Below is a small trained network, with its code and all its weights. Each question gives an input and a class and asks what happens when units are switched off, that is, made to give their printed mean instead of their output.

import numpy as np


def w(rows, s, z=0):
    codes = np.array(rows[::2]) - 128.0
    scale = np.full(codes.shape[1], s)
    scale[-1] = z or s
    return codes * scale


def norm(h):
    return h / np.sqrt((h * h).mean(-1, keepdims=True) + 1e-5)


def f(y):
    return np.maximum(y, 0)


def log_softmax(a):
    a = a - a.max(-1, keepdims=True)
    return a - np.log(np.exp(a).sum(-1, keepdims=True))


def net(x, mask):
    res = np.array(x, float).reshape(1, 7) / 4 @ E
    u = 0
    for l in range(3):
        y = f(norm(res) @ A[l][:, :-1].T + A[l][:, -1])
        res = res + np.where(mask[u : u + 4], y, B[l][:, -1]) @ B[l][:, :-1]
        u += 4
    return log_softmax(norm(res)[-1] @ U[:, :-1].T + U[:, -1])


A, B = {}, {}
E = w([
[249,213,180,160,132,12,171],'x0',
[111,89,113,110,24,171,245],'x1',
[160,130,228,3,58,105,72],'x2',
[106,149,141,150,108,129,119],'x3',
[119,104,120,131,105,94,117],'x4',
[129,114,131,118,135,115,131],'x5',
[131,135,139,121,148,139,136],'x6',
],0.0062)
A[0] = w([
[123,138,120,81,115,131,2,7],'0.n0',
[81,143,97,167,242,94,61,121],'0.n1',
[81,84,102,124,123,177,110,211],'0.n2',
[67,104,108,165,200,158,132,17],'0.n3',
],0.0078,0.0011)
B[0] = w([
[109,154,182,89,254,179,146,221],'0.n0',
[162,79,96,157,37,165,70,253],'0.n1',
[109,219,69,101,127,99,108,221],'0.n2',
[64,83,64,112,91,85,85,213],'0.n3',
],0.0075,0.0056)
A[1] = w([
[175,96,146,191,109,133,176,2],'1.n0',
[122,131,70,194,197,106,142,75],'1.n1',
[84,128,77,160,127,112,247,74],'1.n2',
[105,134,129,89,98,135,205,67],'1.n3',
],0.016,0.0007)
B[1] = w([
[138,73,247,131,162,163,111,189],'1.n0',
[135,113,166,100,15,172,74,221],'1.n1',
[119,159,87,153,242,88,221,254],'1.n2',
[125,97,82,168,37,165,6,218],'1.n3',
],0.012,0.0076)
A[2] = w([
[57,116,131,148,245,146,146,173],'2.n0',
[189,139,195,229,180,85,232,3],'2.n1',
[252,122,192,197,43,101,155,44],'2.n2',
[235,241,117,115,178,29,150,150],'2.n3',
],0.012,0.0023)
B[2] = w([
[164,124,221,79,136,104,227,238],'2.n0',
[67,132,129,15,126,167,21,232],'2.n1',
[216,130,151,238,168,175,233,254],'2.n2',
[82,146,64,148,102,2,83,217],'2.n3',
],0.013,0.0065)
U = w([
[89,100,71,106,79,177,53,177],'0',
[111,126,181,51,196,140,146,231],'1',
[212,116,162,205,124,161,137,123],'2',
[145,157,122,138,146,34,98,63],'3',
[90,125,57,95,133,112,250,3],'4',
],0.015,0.0023)

Each question gives the input, the list of numbers given to net, and the class t.
The units are the neurons (one row each of A and B). Each row of codes is followed by its name. A weight is (code - 128) times the scale printed after its matrix; where a second scale follows, it is the last column's (A, B and U).
mask holds one flag per neuron, layer by layer. A switched-off neuron (its flag False) gives its mean, the last column of its row in B, instead of its output. The means were averaged over made-up inputs and are rounded, as every weight is.
A unit's drop is (log p(t) with every unit on - log p(t) with that unit switched off) / (log p(t) with every unit on - log p(t) with every unit switched off).
unit that matters most: the unit with the biggest drop
top k neurons: the k neurons with the biggest drops, biggest first
k most important neurons of layer l: the k neurons of layer l with the biggest drops, biggest first
drop of u: that unit's drop, to one decimal
input [-8,7,-4,5,6,0,6], class 4: unit that matters most -> 1.n2
input [7,1,-3,0,0,-5,1], class 1: top 3 neurons -> [1.n0, 2.n1, 1.n2]
input [0,-6,-4,5,-2,0,-1], class 0: top 4 neurons -> [0.n3, 2.n0, 1.n0, 2.n2]
input [1,3,-5,0,-8,2,-2], class 1: top 2 neurons -> [1.n2, 2.n1]
input [8,-7,0,8,3,-5,-7], class 2: top 4 neurons -> [1.n2, 2.n2, 0.n2, 0.n1]
input [-8,1,-6,1,7,2,2], class 4: top 3 neurons -> [1.n3, 1.n2, 2.n1]
input [-8,-7,5,8,-5,-3,-7], class 1: top 4 neurons -> [0.n0, 1.n3, 1.n1, 2.n0]
input [6,4,-6,6,-6,0,-6], class 1: top 2 neurons -> [1.n2, 2.n1]
input [2,5,-2,8,1,7,8], class 1: top 2 neurons -> [1.n2, 1.n0]
input [-2,-8,-1,8,0,3,2], class 0: top 2 neurons -> [1.n2, 2.n2]
input [0,0,-1,-7,-5,5,7], class 0: 2 most important neurons of layer 2 -> [2.n0, 2.n2]
input [-5,-8,3,4,1,3,3], class 1: top 4 neurons -> [0.n0, 1.n3, 1.n1, 2.n0]
input [1,-7,0,-4,-7,8,5], class 2: top 3 neurons -> [1.n2, 2.n1, 0.n2]
input [-7,1,-6,3,-2,8,-5], class 4: top 2 neurons -> [1.n3, 1.n2]
input [5,-2,2,0,-8,3,0], class 3: top 3 neurons -> [2.n3, 1.n1, 1.n3]
input [-1,7,6,-2,-4,7,3], class 0: unit that matters most -> 1.n3
input [0,-7,0,-4,2,-4,0], class 0: 2 most important neurons of layer 0 -> [0.n0, 0.n1]
input [1,-1,4,4,0,-3,7], class 3: 2 most important neurons of layer 2 -> [2.n3, 2.n1]
input [-5,2,-5,-6,8,7,-7], class 4: drop of 1.n2 -> 1.6
input [-7,4,-5,6,7,2,7], class 4: drop of 1.n3 -> 0.0
input [-4,-7,5,-3,0,1,-7], class 1: drop of 1.n1 -> 0.1
input [2,0,8,-4,-3,0,4], class 3: unit that matters most -> 1.n1
